Here is a tiny trained network, its code and every weight. The questions are about switching its units off for an input and a target symbol, where a switched-off unit gives its printed mean instead of its output.

import numpy as np


def w(rows, s, z=0):
    codes = np.array(rows[::2]) - 128.0
    scale = np.full(codes.shape[1], s)
    scale[-1] = z or s
    return codes * scale


def f(y):
    return y / 2 * (1 + np.tanh(0.7978845608 * (y + 0.044715 * y**3)))


def softmax(a):
    e = np.exp(a - a.max(-1, keepdims=True))
    return e / e.sum(-1, keepdims=True)


def log_softmax(a):
    a = a - a.max(-1, keepdims=True)
    return a - np.log(np.exp(a).sum(-1, keepdims=True))


def net(x, mask):
    ids = ['αβγδεζθμξπσφψω'.index(c) for c in x.split()]
    T = len(ids)
    res = E[ids] + P[:T]
    u = 0
    for l in range(2):
        r = res
        for j in range(2):
            rows = slice(2 * j, 2 * j + 2)
            q, k, v = (r @ M[l][rows].T for M in (Q, K, V))
            z = softmax(np.where(np.tri(T) > 0, q @ k.T / 2**0.5, -1e9)) @ v
            o = O[l][rows]
            res = res + np.where(mask[u + j], z, o[:, -1]) @ o[:, :-1]
        u += 2
        y = f(res @ A[l][:, :-1].T + A[l][:, -1])
        res = res + np.where(mask[u : u + 8], y, B[l][:, -1]) @ B[l][:, :-1]
        u += 8
    return log_softmax(res[-1] @ U[:, :-1].T + U[:, -1])


Q, K, V, O, A, B = {}, {}, {}, {}, {}, {}
E = w([
[139,133,177,114,56,172,69,172,13,153,93],'α',
[177,66,153,88,137,164,146,150,127,107,111],'β',
[55,142,153,192,88,79,96,131,133,71,128],'γ',
[97,151,134,82,163,98,159,184,187,72,95],'δ',
[163,149,138,166,101,93,186,159,62,108,116],'ε',
[88,92,132,139,157,83,125,149,102,166,37],'ζ',
[68,173,114,50,102,120,186,179,86,172,128],'θ',
[142,153,123,150,63,92,183,150,191,174,122],'μ',
[147,192,141,87,53,171,127,182,135,55,165],'ξ',
[97,105,120,123,155,150,90,254,103,115,169],'π',
[101,134,63,110,49,152,133,196,115,64,36],'σ',
[85,130,167,87,70,139,64,108,155,154,96],'φ',
[129,162,209,92,147,77,127,139,106,132,140],'ψ',
[167,196,112,123,128,107,92,189,131,144,90],'ω',
],0.013)
P = w([
[136,117,175,181,149,194,149,30,112,121,105],'0',
[180,23,211,95,28,25,92,215,155,108,103],'1',
[181,10,204,87,18,10,65,204,168,119,103],'2',
[169,14,212,80,25,1,74,204,153,113,104],'3',
[153,102,191,144,115,86,115,157,164,156,108],'4',
[140,83,163,141,94,81,124,156,164,156,137],'5',
[142,83,216,124,67,65,132,183,158,158,99],'6',
[137,34,205,99,69,55,116,194,147,138,110],'7',
[147,49,195,105,57,52,96,178,158,147,123],'8',
],0.0056)
Q[0] = w([
[125,144,75,151,204,121,161,73,168,148,161],'0.h0',
[139,133,200,134,46,47,83,242,115,105,70],'0.h0',
[171,137,149,118,92,125,101,202,150,90,93],'0.h1',
[127,144,175,135,47,92,115,246,121,97,105],'0.h1',
],0.14)
K[0] = w([
[116,49,78,121,68,42,121,250,187,199,206],'0.h0',
[24,205,78,214,231,239,181,5,110,112,171],'0.h0',
[89,139,75,149,175,255,130,37,126,135,80],'0.h1',
[88,201,155,199,230,228,171,6,77,111,100],'0.h1',
],0.065)
V[0] = w([
[126,58,120,144,254,76,103,128,78,175,28],'0.h0',
[154,53,52,143,36,170,161,131,167,131,38],'0.h0',
[7,190,66,105,91,97,49,176,146,189,85],'0.h1',
[91,143,57,214,120,70,174,175,22,67,143],'0.h1',
],0.0079)
O[0] = w([
[130,60,111,137,253,91,103,131,71,173,42,163],'0.h0',
[161,71,41,155,50,182,177,155,180,121,30,244],'0.h0',
[10,182,78,91,89,100,47,152,128,175,95,3],'0.h1',
[88,162,43,220,125,52,204,139,42,70,139,78],'0.h1',
],0.0044,0.00071)
A[0] = w([
[124,126,52,129,151,181,116,80,154,169,197,1],'0.n0',
[132,122,42,147,154,112,128,55,135,132,184,11],'0.n1',
[150,126,37,109,182,120,108,67,128,128,196,38],'0.n2',
[121,127,1,113,140,129,119,55,149,127,201,46],'0.n3',
[131,137,21,118,144,100,103,41,133,143,208,36],'0.n4',
[120,137,30,110,161,141,89,58,150,145,190,27],'0.n5',
[144,94,21,109,168,119,103,46,148,134,176,37],'0.n6',
[128,121,8,111,155,93,118,38,128,144,201,50],'0.n7',
],0.025,0.0063)
B[0] = w([
[164,96,196,165,156,181,145,128,202,181,98,2],'0.n0',
[137,105,114,241,173,144,234,157,67,108,123,53],'0.n1',
[176,154,215,73,177,65,151,128,42,89,116,18],'0.n2',
[71,147,19,180,41,120,154,142,136,110,135,28],'0.n3',
[99,221,151,156,129,143,147,117,86,105,158,49],'0.n4',
[8,230,163,149,162,149,43,95,126,193,105,24],'0.n5',
[170,72,103,148,176,172,122,117,128,140,53,46],'0.n6',
[78,214,119,185,150,105,118,93,83,104,134,54],'0.n7',
],0.012,8.7e-05)
Q[1] = w([
[140,170,47,133,218,236,128,2,145,151,197],'1.h0',
[136,121,102,146,169,163,127,66,104,135,162],'1.h0',
[132,132,126,128,124,118,127,127,127,132,129],'1.h1',
[128,140,128,138,135,142,130,127,129,133,125],'1.h1',
],0.086)
K[1] = w([
[163,107,157,80,25,2,86,229,152,118,124],'1.h0',
[119,117,140,136,88,75,103,151,157,129,110],'1.h0',
[127,125,123,126,133,131,124,126,126,124,131],'1.h1',
[128,122,139,126,122,123,130,135,129,124,125],'1.h1',
],0.091)
V[1] = w([
[143,83,127,158,87,188,65,165,25,124,164],'1.h0',
[86,64,152,171,131,109,66,89,167,49,124],'1.h0',
[250,199,97,210,112,88,33,112,155,153,112],'1.h1',
[114,82,185,152,26,64,170,10,89,244,116],'1.h1',
],0.012)
O[1] = w([
[157,105,32,94,134,121,61,73,111,97,183,202],'1.h0',
[79,96,175,177,128,132,86,93,145,72,118,136],'1.h0',
[226,177,102,181,108,62,55,145,166,153,122,165],'1.h1',
[137,49,145,92,28,2,135,111,133,185,157,1],'1.h1',
],0.0059,0.004)
A[1] = w([
[65,117,80,195,229,125,126,106,121,178,218,46],'1.n0',
[139,62,141,172,74,144,145,219,214,208,169,2],'1.n1',
[214,104,126,127,178,149,189,128,127,174,148,17],'1.n2',
[153,110,91,140,90,138,96,90,71,146,174,64],'1.n3',
[161,156,255,90,205,72,97,141,103,153,251,30],'1.n4',
[119,115,34,70,184,30,161,113,238,75,168,68],'1.n5',
[43,170,81,121,113,128,147,119,120,220,168,3],'1.n6',
[138,168,187,104,193,149,151,76,205,130,190,21],'1.n7',
],0.0093,0.0072)
B[1] = w([
[133,135,113,135,117,120,153,97,154,138,112,139],'1.n0',
[110,187,77,168,201,204,138,10,113,132,127,247],'1.n1',
[86,107,139,79,98,76,94,200,151,103,133,95],'1.n2',
[114,148,175,132,136,154,125,126,94,114,81,108],'1.n3',
[139,175,82,63,149,119,133,50,102,39,68,112],'1.n4',
[108,150,207,175,126,187,141,147,87,149,96,193],'1.n5',
[149,119,138,161,120,115,89,146,147,117,133,103],'1.n6',
[113,99,153,158,64,133,110,138,99,147,89,102],'1.n7',
],0.012,0.0015)
U = w([
[148,120,162,118,100,190,85,124,30,146,124,18],'α',
[218,3,154,93,183,184,165,117,174,116,155,176],'β',
[58,121,144,187,123,74,103,117,152,76,187,159],'γ',
[99,141,196,128,181,174,169,167,160,107,93,134],'δ',
[191,106,125,192,132,95,225,138,58,96,170,139],'ε',
[96,35,98,142,209,94,125,124,108,181,53,83],'ζ',
[64,146,100,38,130,137,188,160,100,193,187,196],'θ',
[121,146,105,157,131,159,181,82,150,145,132,97],'μ',
[162,172,144,99,64,204,150,143,172,56,213,59],'ξ',
[87,103,79,139,230,180,97,154,78,98,205,208],'π',
[106,108,40,131,74,176,159,165,145,73,52,10],'σ',
[92,105,154,77,117,167,62,75,196,179,134,145],'φ',
[141,140,147,78,155,112,150,97,129,94,126,56],'ψ',
[174,181,108,129,164,111,87,179,162,156,112,253],'ω',
],0.0069,0.0043)

Each question gives the input, a string of symbols that net reads in full, and the target symbol t.
The units are the heads (2 rows each of Q, K, V and O) and the neurons (one row each of A and B). Each row of codes is followed by its name. A weight is (code - 128) times the scale printed after its matrix; where a second scale follows, it is the last column's (O, A, B and U).
mask holds one flag per unit, layer by layer, with each layer's heads first. A switched-off unit (its flag False) gives its mean, the last column of its rows in O or B, instead of its output. The means were averaged over made-up inputs and are rounded, as every weight is.
A unit's drop is (log p(t) with every unit on - log p(t) with that unit switched off) / (log p(t) with every unit on - log p(t) with every unit switched off).
The circuit of an input: a set's keep is (log p(t) with only the set's units on - log p(t) with every unit switched off) / (log p(t) with every unit on - log p(t) with every unit switched off). Starting from the 12 units with the biggest drops (on a tie, the unit counted first), units are removed one at a time, each time the one whose removal leaves the highest keep (on an exact tie, the one counted first), for as long as the keep stays at least 0.8.
units of the circuit, in order: the units of the circuit, biggest drop first
unit that matters most: the unit with the biggest drop
top k neurons: the k neurons with the biggest drops, biggest first
heads that matter: for each layer, one digit per head in row order, 1 if its drop is at least 0.15 and else 0, layers parted by /
input μ ω δ, target μ: unit that matters most => 1.n1
input θ δ φ δ, target θ: units of the circuit, in order => 1.h1, 1.h0
input ξ ω θ ψ, target ξ: heads that matter => 10 / 00
input β φ γ ω μ ζ, target β: heads that matter => 01 / 00
input δ ω ψ ε, target δ: units of the circuit, in order => 1.h0, 1.h1
input ε ω ω μ, target ε: heads that matter => 01 / 00
input π ε ω σ δ β ε μ ζ, target π: units of the circuit, in order => 1.h1, 1.h0
input α ψ ξ, target α: top 2 neurons => 1.n5, 1.n3
input θ μ ε β ε ω ψ δ ε, target θ: units of the circuit, in order => 1.h0, 1.h1, 0.h1
input δ ε ω β, target δ: units of the circuit, in order => 1.h0, 1.h1
input γ ε ψ, target γ: heads that matter => 01 / 10
input μ ψ ε ω, target μ: units of the circuit, in order => 1.n1, 1.h1, 1.h0, 0.h0
input ξ ξ δ, target ξ: heads that matter => 10 / 00
input σ β θ, target σ: unit that matters most => 0.h0
input π δ π μ β σ, target π: units of the circuit, in order => 1.h1, 1.h0, 0.h0
input ε μ σ, target ε: units of the circuit, in order => 0.h1, 1.h1
input γ ψ ξ, target γ: units of the circuit, in order => 1.h0, 0.h1, 1.h1
input θ α θ δ θ α ω ω, target θ: heads that matter => 00 / 11
input ω α π δ, target ω: heads that matter => 00 / 01
input δ ω ω, target δ: unit that matters most => 1.h0
input φ ω β π ω ε μ, target μ: units of the circuit, in order => 1.n1, 1.h1
input ζ γ ω, target ζ: heads that matter => 10 / 01
input ω γ φ β, target ω: heads that matter => 00 / 01
input δ ζ ω α δ ζ ζ θ ψ, target δ: heads that matter => 00 / 11
